Below are the code and all the weights of a small trained network. Each question names an input and a class and asks about switching units off, where a switched-off unit gives its printed mean instead of its output.

import numpy as np


def w(rows, s, z=0):
    codes = np.array(rows[::2]) - 128.0
    scale = np.full(codes.shape[1], s)
    scale[-1] = z or s
    return codes * scale


def norm(h):
    return h / np.sqrt((h * h).mean(-1, keepdims=True) + 1e-5)


def f(y):
    return np.maximum(y, 0)


def log_softmax(a):
    a = a - a.max(-1, keepdims=True)
    return a - np.log(np.exp(a).sum(-1, keepdims=True))


def net(x, mask):
    res = np.array(x, float).reshape(1, 6) / 4 @ E
    u = 0
    for l in range(3):
        y = f(norm(res) @ A[l][:, :-1].T + A[l][:, -1])
        res = res + np.where(mask[u : u + 8], y, B[l][:, -1]) @ B[l][:, :-1]
        u += 8
    return log_softmax(norm(res)[-1] @ U[:, :-1].T + U[:, -1])


A, B = {}, {}
E = w([
[140,107,115,146,153,115,97,126,147,145],'x0',
[117,200,229,148,147,177,73,134,173,88],'x1',
[99,128,123,133,98,134,105,104,119,120],'x2',
[213,123,185,133,83,104,159,52,183,112],'x3',
[134,132,103,255,88,82,141,157,91,28],'x4',
[152,108,83,94,48,184,102,235,197,123],'x5',
],0.0063)
A[0] = w([
[81,142,101,168,190,193,130,217,26,161,3],'L0N1',
[82,135,139,209,111,99,168,150,170,54,101],'L0N2',
[35,203,217,193,255,185,160,45,157,90,154],'L0N3',
[84,192,81,182,169,76,187,79,102,215,100],'L0N4',
[74,152,221,186,91,223,99,192,231,116,80],'L0N5',
[74,158,68,54,157,86,129,123,151,151,88],'L0N6',
[49,165,131,113,150,122,154,59,52,102,91],'L0N7',
[101,188,186,134,209,68,151,74,93,104,88],'L0N8',
],0.0043,0.0048)
B[0] = w([
[1,102,105,223,158,111,114,124,182,155,155],'L0N1',
[161,131,99,170,150,124,52,97,67,36,176],'L0N2',
[207,182,137,86,158,103,36,149,80,194,254],'L0N3',
[128,79,196,110,71,97,121,152,58,158,176],'L0N4',
[194,233,84,56,156,58,106,143,117,133,191],'L0N5',
[75,144,121,178,133,144,179,98,110,53,153],'L0N6',
[129,74,185,143,189,50,149,175,177,146,175],'L0N7',
[137,70,151,97,113,36,71,121,129,90,192],'L0N8',
],0.0058)
A[1] = w([
[161,141,121,233,153,127,144,154,79,47,30],'L1N1',
[106,105,87,96,45,126,145,184,221,74,79],'L1N2',
[133,147,151,165,154,125,144,50,72,145,45],'L1N3',
[209,179,180,147,109,120,144,42,190,99,68],'L1N4',
[6,184,167,159,196,178,70,204,95,136,176],'L1N5',
[141,65,49,142,93,122,206,118,113,144,103],'L1N6',
[152,203,93,150,70,179,90,254,218,141,82],'L1N7',
[92,145,202,35,171,215,138,93,128,231,4],'L1N8',
],0.007,0.002)
B[1] = w([
[136,115,118,123,163,170,168,126,148,84,218],'L1N1',
[146,61,201,132,172,128,102,144,81,172,204],'L1N2',
[114,99,193,78,147,198,145,180,46,143,188],'L1N3',
[40,150,125,183,39,192,164,169,204,208,230],'L1N4',
[89,140,112,172,93,143,192,202,228,189,254],'L1N5',
[137,253,110,107,86,67,98,98,167,134,200],'L1N6',
[102,123,220,106,160,104,91,88,44,135,250],'L1N7',
[142,81,80,158,166,100,102,110,187,7,233],'L1N8',
],0.0074,0.0056)
A[2] = w([
[117,93,41,75,84,52,188,73,84,155,74],'L2N1',
[146,65,122,80,62,214,71,197,97,103,222],'L2N2',
[152,148,118,229,127,174,137,153,136,24,15],'L2N3',
[156,39,213,128,91,86,143,139,138,143,146],'L2N4',
[151,100,160,176,55,184,179,54,191,189,49],'L2N5',
[89,64,77,97,174,176,123,44,214,28,8],'L2N6',
[110,107,77,197,154,150,142,134,85,2,3],'L2N7',
[50,104,169,51,190,61,96,168,189,176,59],'L2N8',
],0.0077,0.0021)
B[2] = w([
[174,216,207,96,90,175,35,185,178,168,179],'L2N1',
[125,110,123,163,206,49,151,52,60,140,169],'L2N2',
[186,62,94,30,131,163,133,89,171,150,176],'L2N3',
[61,90,104,128,238,115,129,115,68,122,202],'L2N4',
[2,129,17,215,109,130,200,204,125,128,175],'L2N5',
[224,25,92,95,103,198,155,151,153,25,160],'L2N6',
[168,106,114,72,110,190,147,72,165,95,164],'L2N7',
[156,124,106,158,66,149,181,77,91,87,254],'L2N8',
],0.0085,0.0083)
U = w([
[106,62,199,148,175,57,136,73,13,136,46],'0',
[227,37,87,90,97,172,167,100,173,36,76],'1',
[5,115,69,217,74,121,212,186,187,182,147],'2',
[205,251,182,97,55,87,44,150,168,161,251],'3',
],0.015,0.0019)

Each question gives the input, the list of numbers given to net, and the class t.
The units are the neurons (one row each of A and B). Each row of codes is followed by its name. A weight is (code - 128) times the scale printed after its matrix; where a second scale follows, it is the last column's (A, B and U).
mask holds one flag per neuron, layer by layer. A switched-off neuron (its flag False) gives its mean, the last column of its row in B, instead of its output. The means were averaged over made-up inputs and are rounded, as every weight is.
A unit's drop is (log p(t) with every unit on - log p(t) with that unit switched off) / (log p(t) with every unit on - log p(t) with every unit switched off).
The circuit of an input: a set's keep is (log p(t) with only the set's units on - log p(t) with every unit switched off) / (log p(t) with every unit on - log p(t) with every unit switched off). Starting from the 12 units with the biggest drops (on a tie, the unit counted first), units are removed one at a time, each time the one whose removal leaves the highest keep (on an exact tie, the one counted first), for as long as the keep stays at least 0.8.
units of the circuit, in order: the units of the circuit, biggest drop first
most important unit: the unit with the biggest drop
top k neurons: the k neurons with the biggest drops, biggest first
top k neurons in layer l: the k neurons of layer l with the biggest drops, biggest first
drop of u: that unit's drop, to one decimal
input [-5,4,0,-8,8,7], class 1: units of the circuit, in order	(L2N3)
input [0,7,6,7,-8,6], class 1: top 3 neurons	(L1N8 L1N5 L0N3)
input [-1,5,-8,-2,-5,3], class 1: top 2 neurons in layer 2	(L2N8 L2N1)
input [-6,1,8,6,5,6], class 0: units of the circuit, in order	(L1N2 L2N2)
input [-1,-8,-4,-1,-4,6], class 3: top 2 neurons	(L1N6 L2N1)
input [2,2,4,5,6,-3], class 1: top 2 neurons	(L0N2 L2N3)
input [-2,4,-5,-3,7,-6], class 1: top 3 neurons in layer 1	(L1N1 L1N7 L1N2)
input [-6,-1,1,-5,-1,-3], class 2: top 2 neurons	(L1N5 L0N1)
input [5,-7,5,5,-6,-2], class 3: top 3 neurons in layer 1	(L1N6 L1N1 L1N5)
input [-4,-8,-4,-7,-7,-7], class 3: top 3 neurons	(L2N1 L1N7 L1N2)
input [0,4,-3,8,-5,-5], class 2: top 2 neurons	(L1N4 L2N5)
input [-7,-3,1,-8,7,-5], class 2: top 2 neurons in layer 2	(L2N6 L2N8)
input [6,3,-5,-7,-6,-3], class 2: top 2 neurons in layer 0	(L0N1 L0N6)
input [7,1,5,-8,3,-6], class 2: most important unit	L1N5
input [-1,-5,-6,1,4,4], class 3: top 3 neurons	(L1N6 L1N3 L1N8)
input [-5,0,4,-6,4,6], class 0: top 4 neurons	(L1N7 L1N2 L2N2 L1N4)
input [0,3,2,7,3,7], class 0: top 4 neurons	(L1N7 L1N2 L1N5 L2N2)
input [0,-8,-6,-6,2,2], class 3: top 2 neurons	(L2N1 L1N6)
input [-6,6,7,-7,-1,8], class 0: top 2 neurons	(L1N7 L2N2)
input [1,-8,6,6,4,2], class 3: units of the circuit, in order	(L2N1)
input [5,-7,-2,7,-6,-4], class 2: top 2 neurons in layer 0	(L0N3 L0N5)
input [8,2,-2,-5,-6,-1], class 1: top 2 neurons	(L1N8 L2N6)
input [8,1,8,-2,-8,-4], class 1: drop of L1N8	0.5
input [-8,-6,6,-3,7,-4], class 1: drop of L2N7	0.6
input [-2,-2,0,0,2,6], class 0: drop of L0N7	0.0
input [3,5,-7,2,-7,4], class 1: drop of L1N8	1.8
input [0,5,8,-1,0,-2], class 3: top neuron in layer 0	(L0N3)
